Below are the code and all the weights of a small trained network. Each question names an input and a target symbol and asks about switching units off, where a switched-off unit gives its printed mean instead of its output.

import numpy as np


def w(rows, s, z=0):
    codes = np.array(rows[::2]) - 128.0
    scale = np.full(codes.shape[1], s)
    scale[-1] = z or s
    return codes * scale


def norm(h):
    return h / np.sqrt((h * h).mean(-1, keepdims=True) + 1e-5)


def f(y):
    return np.maximum(y, 0)


def softmax(a):
    e = np.exp(a - a.max(-1, keepdims=True))
    return e / e.sum(-1, keepdims=True)


def log_softmax(a):
    a = a - a.max(-1, keepdims=True)
    return a - np.log(np.exp(a).sum(-1, keepdims=True))


def net(x, mask):
    ids = ['ΞΠΣΦΩγδηθλμτψ'.index(c) for c in x.split()]
    T = len(ids)
    res = E[ids] + P[:T]
    u = 0
    for l in range(2):
        r = norm(res)
        for j in range(3):
            rows = slice(3 * j, 3 * j + 3)
            q, k, v = (r @ M[l][rows].T for M in (Q, K, V))
            z = softmax(np.where(np.tri(T) > 0, q @ k.T / 3**0.5, -1e9)) @ v
            o = O[l][rows]
            res = res + np.where(mask[u + j], z, o[:, -1]) @ o[:, :-1]
        u += 3
        y = f(norm(res) @ A[l][:, :-1].T + A[l][:, -1])
        res = res + np.where(mask[u : u + 4], y, B[l][:, -1]) @ B[l][:, :-1]
        u += 4
    return log_softmax(norm(res)[-1] @ U[:, :-1].T + U[:, -1])


Q, K, V, O, A, B = {}, {}, {}, {}, {}, {}
E = w([
[160,134,63,66,148,146,71],'Ξ',
[148,166,83,158,163,122,135],'Π',
[159,146,94,117,87,140,172],'Σ',
[162,149,133,114,132,129,111],'Φ',
[132,175,174,80,142,120,118],'Ω',
[138,126,66,56,139,98,73],'γ',
[157,108,161,124,160,137,99],'δ',
[166,79,136,140,147,119,159],'η',
[4,58,96,131,180,83,50],'θ',
[87,123,162,132,144,120,112],'λ',
[131,156,60,117,134,113,154],'μ',
[144,117,75,142,87,126,182],'τ',
[76,121,149,161,125,176,103],'ψ',
],0.031)
P = w([
[216,134,112,120,102,5,134],'0',
[182,76,127,87,177,71,197],'1',
[150,83,131,110,157,89,174],'2',
[136,115,128,128,126,107,128],'3',
[122,117,129,127,128,125,134],'4',
[107,108,137,129,134,147,138],'5',
[96,120,132,131,128,155,127],'6',
[89,127,136,133,126,168,121],'7',
],0.014)
Q[0] = w([
[137,250,249,170,212,112,102],'L0H0',
[125,91,184,174,40,216,140],'L0H0',
[176,100,246,146,59,68,173],'L0H0',
[131,138,146,132,174,143,172],'L0H1',
[122,78,111,79,103,130,123],'L0H1',
[137,119,136,143,99,105,139],'L0H1',
[109,97,90,125,119,76,11],'L0H2',
[89,175,84,164,152,225,151],'L0H2',
[107,182,107,76,153,177,24],'L0H2',
],0.028)
K[0] = w([
[90,177,254,49,168,130,31],'L0H0',
[121,38,190,191,79,85,100],'L0H0',
[153,67,222,50,151,3,87],'L0H0',
[153,112,124,178,116,105,87],'L0H1',
[107,165,118,86,92,123,144],'L0H1',
[148,107,124,145,148,97,123],'L0H1',
[86,124,63,59,106,104,177],'L0H2',
[125,111,196,117,169,227,152],'L0H2',
[89,161,46,117,168,211,161],'L0H2',
],0.026)
V[0] = w([
[118,150,215,68,119,140,106],'L0H0',
[140,202,124,164,251,93,114],'L0H0',
[116,184,89,214,210,157,136],'L0H0',
[128,192,165,75,141,94,112],'L0H1',
[80,159,162,76,80,188,149],'L0H1',
[173,122,140,190,191,160,85],'L0H1',
[102,119,125,76,92,114,108],'L0H2',
[109,119,158,143,108,126,98],'L0H2',
[139,153,59,196,159,145,118],'L0H2',
],0.03)
O[0] = w([
[248,120,124,139,171,96,74,64],'L0H0',
[72,195,234,111,62,41,78,226],'L0H0',
[81,248,171,110,110,34,155,133],'L0H0',
[152,137,85,63,186,40,186,186],'L0H1',
[141,3,106,82,116,144,116,4],'L0H1',
[46,177,173,155,141,111,109,130],'L0H1',
[163,86,120,135,149,40,117,177],'L0H2',
[142,85,94,153,139,133,169,71],'L0H2',
[132,158,193,61,155,150,165,197],'L0H2',
],0.015,0.012)
A[0] = w([
[130,172,149,92,118,130,96,191],'L0N0',
[168,133,184,145,102,140,101,2],'L0N1',
[150,171,104,177,95,145,236,120],'L0N2',
[207,142,149,203,107,126,253,36],'L0N3',
],0.046,0.0053)
B[0] = w([
[184,144,89,122,191,135,156,255],'L0N0',
[105,35,115,149,116,122,194,170],'L0N1',
[124,41,100,193,73,91,175,213],'L0N2',
[150,217,49,252,136,149,228,181],'L0N3',
],0.031,0.024)
Q[1] = w([
[133,138,116,105,130,76,136],'L1H0',
[147,150,95,140,106,137,89],'L1H0',
[132,152,110,145,131,147,112],'L1H0',
[83,204,92,222,127,173,156],'L1H1',
[152,174,102,65,64,142,218],'L1H1',
[130,20,78,168,76,113,170],'L1H1',
[138,99,115,100,128,57,133],'L1H2',
[163,120,22,163,128,143,53],'L1H2',
[74,119,155,195,156,111,251],'L1H2',
],0.033)
K[1] = w([
[128,131,132,85,117,147,98],'L1H0',
[177,118,165,164,131,119,115],'L1H0',
[147,146,125,159,126,137,119],'L1H0',
[57,190,20,124,92,159,152],'L1H1',
[201,158,121,60,105,247,172],'L1H1',
[144,79,3,201,150,93,185],'L1H1',
[166,112,218,174,119,134,96],'L1H2',
[209,79,77,130,224,207,29],'L1H2',
[78,202,121,241,72,82,219],'L1H2',
],0.028)
V[1] = w([
[205,170,63,65,50,176,139],'L1H0',
[185,158,224,192,102,117,251],'L1H0',
[58,173,171,101,198,169,141],'L1H0',
[54,170,53,89,115,103,170],'L1H1',
[48,118,103,210,239,79,72],'L1H1',
[88,116,53,143,183,161,102],'L1H1',
[118,139,80,144,93,70,153],'L1H2',
[145,92,183,92,59,106,144],'L1H2',
[188,167,246,228,126,110,122],'L1H2',
],0.025)
O[1] = w([
[111,114,205,47,118,90,163,138],'L1H0',
[108,131,86,18,62,188,38,234],'L1H0',
[139,127,25,146,130,147,193,131],'L1H0',
[134,185,197,147,80,205,112,170],'L1H1',
[20,118,140,140,185,158,32,185],'L1H1',
[143,88,144,145,138,173,85,148],'L1H1',
[119,64,116,119,153,198,95,250],'L1H2',
[76,144,105,113,79,154,164,66],'L1H2',
[86,122,251,144,140,136,182,161],'L1H2',
],0.017,0.019)
A[1] = w([
[138,96,132,129,130,109,253,129],'L1N0',
[149,179,146,180,76,25,89,74],'L1N1',
[125,136,87,156,6,65,157,3],'L1N2',
[55,20,127,129,68,144,189,85],'L1N3',
],0.038,0.0056)
B[1] = w([
[45,86,73,152,109,128,102,251],'L1N0',
[151,99,148,147,11,126,120,153],'L1N1',
[137,103,57,140,179,136,2,208],'L1N2',
[191,113,202,100,182,105,223,247],'L1N3',
],0.031,0.022)
U = w([
[144,119,63,254,98,159,178,135],'Ξ',
[170,84,218,145,117,184,245,144],'Π',
[99,76,191,113,118,217,96,118],'Σ',
[137,110,172,154,91,151,71,159],'Φ',
[42,179,86,72,138,229,205,89],'Ω',
[195,195,114,127,209,80,122,149],'γ',
[29,130,177,168,212,167,36,95],'δ',
[4,72,99,60,156,31,146,91],'η',
[195,79,149,125,50,43,86,133],'θ',
[116,108,140,115,118,136,120,93],'λ',
[113,102,144,107,113,118,127,107],'μ',
[143,58,56,42,63,181,55,95],'τ',
[77,179,187,147,71,70,144,253],'ψ',
],0.0087,0.0063)

Each question gives the input, a string of symbols that net reads in full, and the target symbol t.
The units are the heads (3 rows each of Q, K, V and O) and the neurons (one row each of A and B). Each row of codes is followed by its name. A weight is (code - 128) times the scale printed after its matrix; where a second scale follows, it is the last column's (O, A, B and U).
mask holds one flag per unit, layer by layer, with each layer's heads first. A switched-off unit (its flag False) gives its mean, the last column of its rows in O or B, instead of its output. The means were averaged over made-up inputs and are rounded, as every weight is.
A unit's drop is (log p(t) with every unit on - log p(t) with that unit switched off) / (log p(t) with every unit on - log p(t) with every unit switched off).
most important unit: the unit with the biggest drop
k most important neurons: the k neurons with the biggest drops, biggest first
k most important neurons of layer l: the k neurons of layer l with the biggest drops, biggest first
heads that matter: for each layer, one digit per head in row order, 1 if its drop is at least 0.15 and else 0, layers parted by /
input Ξ μ θ, target Ω: heads that matter -> 100 / 100
input ψ η Φ, target Π: most important unit -> L0N1
input μ η μ Σ Φ, target τ: heads that matter -> 101 / 100
input δ ψ Ξ Ξ Σ Ξ Ξ, target τ: heads that matter -> 110 / 001
input δ Σ Ω, target δ: 2 most important neurons -> (L0N3, L0N1)
input Π ψ ψ, target Π: 3 most important neurons -> (L1N3, L0N2, L1N0)
input ψ μ Σ δ Ξ δ ψ Ξ, target τ: heads that matter -> 100 / 001
input μ ψ Ξ ψ ψ Φ, target Π: 3 most important neurons -> (L0N1, L1N3, L1N2)
input Σ δ θ ψ Σ, target Π: heads that matter -> 111 / 101
input η Σ θ μ Ξ δ λ, target η: 2 most important neurons -> (L0N1, L0N3)
input Φ ψ Φ Φ Ξ γ ψ, target Π: heads that matter -> 111 / 000
input η θ Σ λ θ ψ ψ Σ, target Π: heads that matter -> 110 / 101
input τ τ Ξ θ, target Π: 2 most important neurons -> (L1N3, L0N3)
input Π ψ θ, target ψ: heads that matter -> 100 / 000
input Ξ γ Ω, target η: 2 most important neurons of layer 0 -> (L0N1, L0N2)
input Ξ Ω Ξ ψ ψ Ξ Φ ψ, target Σ: 3 most important neurons -> (L0N2, L0N1, L0N3)
input δ τ δ Ω γ θ τ Ξ, target Π: most important unit -> L0H0
input Ξ Φ Ξ Ξ θ μ, target η: heads that matter -> 100 / 101
input Ξ τ μ ψ μ μ, target Π: 4 most important neurons -> (L1N3, L0N3, L0N2, L1N0)
input ψ ψ Ξ Ξ Ξ ψ, target Σ: 2 most important neurons of layer 0 -> (L0N0, L0N2)
input Ξ Σ Ξ δ η Φ Ξ γ, target τ: 2 most important neurons -> (L0N2, L0N0)
input Ξ Σ Ξ ψ δ, target η: 3 most important neurons -> (L1N0, L0N1, L0N2)
input Ξ Φ Ω Ω Ξ Φ μ, target η: 2 most important neurons -> (L1N0, L1N3)
input Φ Ξ Ξ Ω θ θ θ, target η: heads that matter -> 110 / 000
input μ Ξ ψ ψ Ω, target Π: 3 most important neurons -> (L0N1, L1N3, L1N2)
